Below is a small trained network, with its code and all its weights. Each question gives an input and a target symbol and asks what happens when units are switched off, that is, made to give their printed mean instead of their output.

import numpy as np


def w(rows, s, z=0):
    codes = np.array(rows[::2]) - 128.0
    scale = np.full(codes.shape[1], s)
    scale[-1] = z or s
    return codes * scale


def f(y):
    return y / 2 * (1 + np.tanh(0.7978845608 * (y + 0.044715 * y**3)))


def softmax(a):
    e = np.exp(a - a.max(-1, keepdims=True))
    return e / e.sum(-1, keepdims=True)


def log_softmax(a):
    a = a - a.max(-1, keepdims=True)
    return a - np.log(np.exp(a).sum(-1, keepdims=True))


def net(x, mask):
    ids = ['ΘΣαεζηλμξπτω'.index(c) for c in x.split()]
    T = len(ids)
    res = E[ids] + P[:T]
    u = 0
    for l in range(2):
        q, k, v = (res @ M[l].T for M in (Q, K, V))
        z = softmax(np.where(np.tri(T) > 0, q @ k.T / 4**0.5, -1e9)) @ v
        res = res + np.where(mask[u], z, O[l][:, -1]) @ O[l][:, :-1]
        u += 1
        y = f(res @ A[l][:, :-1].T + A[l][:, -1])
        res = res + np.where(mask[u : u + 4], y, B[l][:, -1]) @ B[l][:, :-1]
        u += 4
    return log_softmax(res[-1] @ U[:, :-1].T + U[:, -1])


Q, K, V, O, A, B = {}, {}, {}, {}, {}, {}
E = w([
[100,147,100,110],'Θ',
[118,122,86,123],'Σ',
[149,86,81,151],'α',
[133,115,88,145],'ε',
[132,139,143,143],'ζ',
[120,139,129,127],'η',
[105,127,147,108],'λ',
[164,106,165,172],'μ',
[127,108,196,125],'ξ',
[142,80,166,145],'π',
[145,144,247,159],'τ',
[71,174,236,90],'ω',
],0.012)
P = w([
[171,188,90,74],'0',
[123,136,140,119],'1',
[153,187,84,156],'2',
[119,86,134,104],'3',
[143,184,96,178],'4',
[98,72,139,94],'5',
[129,183,106,203],'6',
[89,73,141,104],'7',
[119,190,115,218],'8',
[84,77,149,106],'9',
[110,194,125,238],'10',
[75,78,157,109],'11',
[103,206,137,254],'12',
[73,82,157,106],'13',
],0.0094)
Q[0] = w([
[255,181,155,70],'L0H1',
[11,114,180,212],'L0H1',
[92,78,106,172],'L0H1',
[208,160,127,73],'L0H1',
],0.0077)
K[0] = w([
[254,199,107,99],'L0H1',
[12,100,151,225],'L0H1',
[110,64,145,145],'L0H1',
[217,179,109,82],'L0H1',
],0.0078)
V[0] = w([
[123,151,123,160],'L0H1',
[10,118,125,240],'L0H1',
[143,172,122,166],'L0H1',
[221,160,128,69],'L0H1',
],0.013)
O[0] = w([
[154,141,137,135,205],'L0H1',
[252,119,151,57,253],'L0H1',
[169,145,144,145,254],'L0H1',
[54,149,121,194,113],'L0H1',
],0.013,0.00074)
A[0] = w([
[174,254,21,134,153],'L0N1',
[196,41,15,145,6],'L0N2',
[181,98,95,188,39],'L0N3',
[177,102,87,71,162],'L0N4',
],0.0099,0.0023)
B[0] = w([
[255,221,137,165,253],'L0N1',
[74,219,187,67,150],'L0N2',
[225,93,126,202,148],'L0N3',
[119,57,72,151,203],'L0N4',
],0.0088,0.0023)
Q[1] = w([
[222,213,55,95],'L1H1',
[168,231,170,183],'L1H1',
[120,5,149,26],'L1H1',
[155,191,63,149],'L1H1',
],0.018)
K[1] = w([
[116,105,1,128],'L1H1',
[61,186,90,159],'L1H1',
[195,126,130,51],'L1H1',
[117,91,92,158],'L1H1',
],0.021)
V[1] = w([
[129,220,100,34],'L1H1',
[82,124,226,98],'L1H1',
[113,58,6,103],'L1H1',
[70,141,92,74],'L1H1',
],0.026)
O[1] = w([
[115,231,134,81,89],'L1H1',
[160,92,178,69,140],'L1H1',
[118,134,4,138,7],'L1H1',
[180,156,93,101,136],'L1H1',
],0.033,0.015)
A[1] = w([
[184,206,42,123,52],'L1N1',
[116,67,25,149,110],'L1N2',
[52,2,190,114,81],'L1N3',
[136,65,194,92,254],'L1N4',
],0.0087,0.0045)
B[1] = w([
[40,98,84,72,153],'L1N1',
[210,194,151,124,149],'L1N2',
[242,162,114,112,255],'L1N3',
[3,114,79,153,249],'L1N4',
],0.013,0.064)
U = w([
[118,219,119,70,48],'Θ',
[33,99,56,120,117],'Σ',
[123,175,71,152,111],'α',
[38,117,100,215,133],'ε',
[62,125,169,200,131],'ζ',
[145,204,168,138,189],'η',
[120,136,76,44,239],'λ',
[116,69,113,230,162],'μ',
[70,3,45,120,167],'ξ',
[190,124,100,86,136],'π',
[164,59,215,103,2],'τ',
[89,123,159,59,116],'ω',
],0.0047,0.0069)

Each question gives the input, a string of symbols that net reads in full, and the target symbol t.
The units are the heads (4 rows each of Q, K, V and O) and the neurons (one row each of A and B). Each row of codes is followed by its name. A weight is (code - 128) times the scale printed after its matrix; where a second scale follows, it is the last column's (O, A, B and U).
mask holds one flag per unit, layer by layer, with each layer's heads first. A switched-off unit (its flag False) gives its mean, the last column of its rows in O or B, instead of its output. The means were averaged over made-up inputs and are rounded, as every weight is.
A unit's drop is (log p(t) with every unit on - log p(t) with that unit switched off) / (log p(t) with every unit on - log p(t) with every unit switched off).
The circuit of an input: a set's keep is (log p(t) with only the set's units on - log p(t) with every unit switched off) / (log p(t) with every unit on - log p(t) with every unit switched off). Starting from all 10 units, units are removed one at a time, each time the one whose removal leaves the highest keep (on an exact tie, the one counted first), for as long as the keep stays at least 0.8.
units of the circuit, in order: the units of the circuit, biggest drop first
most important unit: the unit with the biggest drop
top k neurons: the k neurons with the biggest drops, biggest first
top k neurons in layer l: the k neurons of layer l with the biggest drops, biggest first
input Σ λ ε π α λ ω ξ Θ ξ τ ε, target τ: units of the circuit, in order => (L0N1 L0N4 L1H1)
input ε ε ε Σ Σ ω π, target ε: top 3 neurons => (L0N1 L1N3 L0N2)
input ε Σ η τ Θ ω Σ τ, target ω: most important unit => L1N4
input η ζ Σ η π λ ε π λ μ ξ, target η: top 2 neurons in layer 1 => (L1N4 L1N1)
input α μ Σ, target α: top 2 neurons => (L1N2 L1N4)
input α ζ α Θ Σ μ η α τ, target α: top 3 neurons => (L1N2 L1N4 L0N2)
input ω α ω ξ μ μ ξ η ω ω λ μ, target ω: units of the circuit, in order => (L1N4 L1H1)
input π ζ ζ, target π: units of the circuit, in order => (L1N4 L0H1 L1H1)
input π τ η ε ω τ ω ξ ζ ω λ, target π: units of the circuit, in order => (L0H1 L1H1 L1N4)
input τ Θ ζ η ξ, target τ: units of the circuit, in order => (L0H1 L1H1)
input Θ α η τ Θ ε ζ τ π ω α, target Θ: units of the circuit, in order => (L0H1 L0N1 L1H1)
input α η λ μ ε α τ Σ ε ξ, target ξ: top 3 neurons => (L1N4 L1N2 L0N1)
input α Σ μ η ξ Σ τ ξ Θ, target α: units of the circuit, in order => (L0H1 L1N2 L1H1)
input Θ π τ ξ μ α, target ξ: top 3 neurons => (L1N4 L0N4 L1N2)
input ω η μ ξ μ Θ Σ, target ω: top 2 neurons in layer 1 => (L1N3 L1N4)
input ω Σ μ η τ μ μ τ ω τ ξ, target ω: units of the circuit, in order => (L1H1 L1N4 L0H1)
input τ μ α ζ ζ α Σ π ε π Σ λ, target π: top 4 neurons => (L1N4 L0N4 L1N2 L0N2)
input Σ λ μ ε μ μ ξ λ π α, target π: units of the circuit, in order => (L0H1 L1N4 L1H1)
input ζ ζ ε τ ε, target ζ: top 2 neurons => (L1N3 L0N1)
input Θ τ ξ ε ω ε Σ π μ α, target π: units of the circuit, in order => (L0H1 L1H1 L1N4)
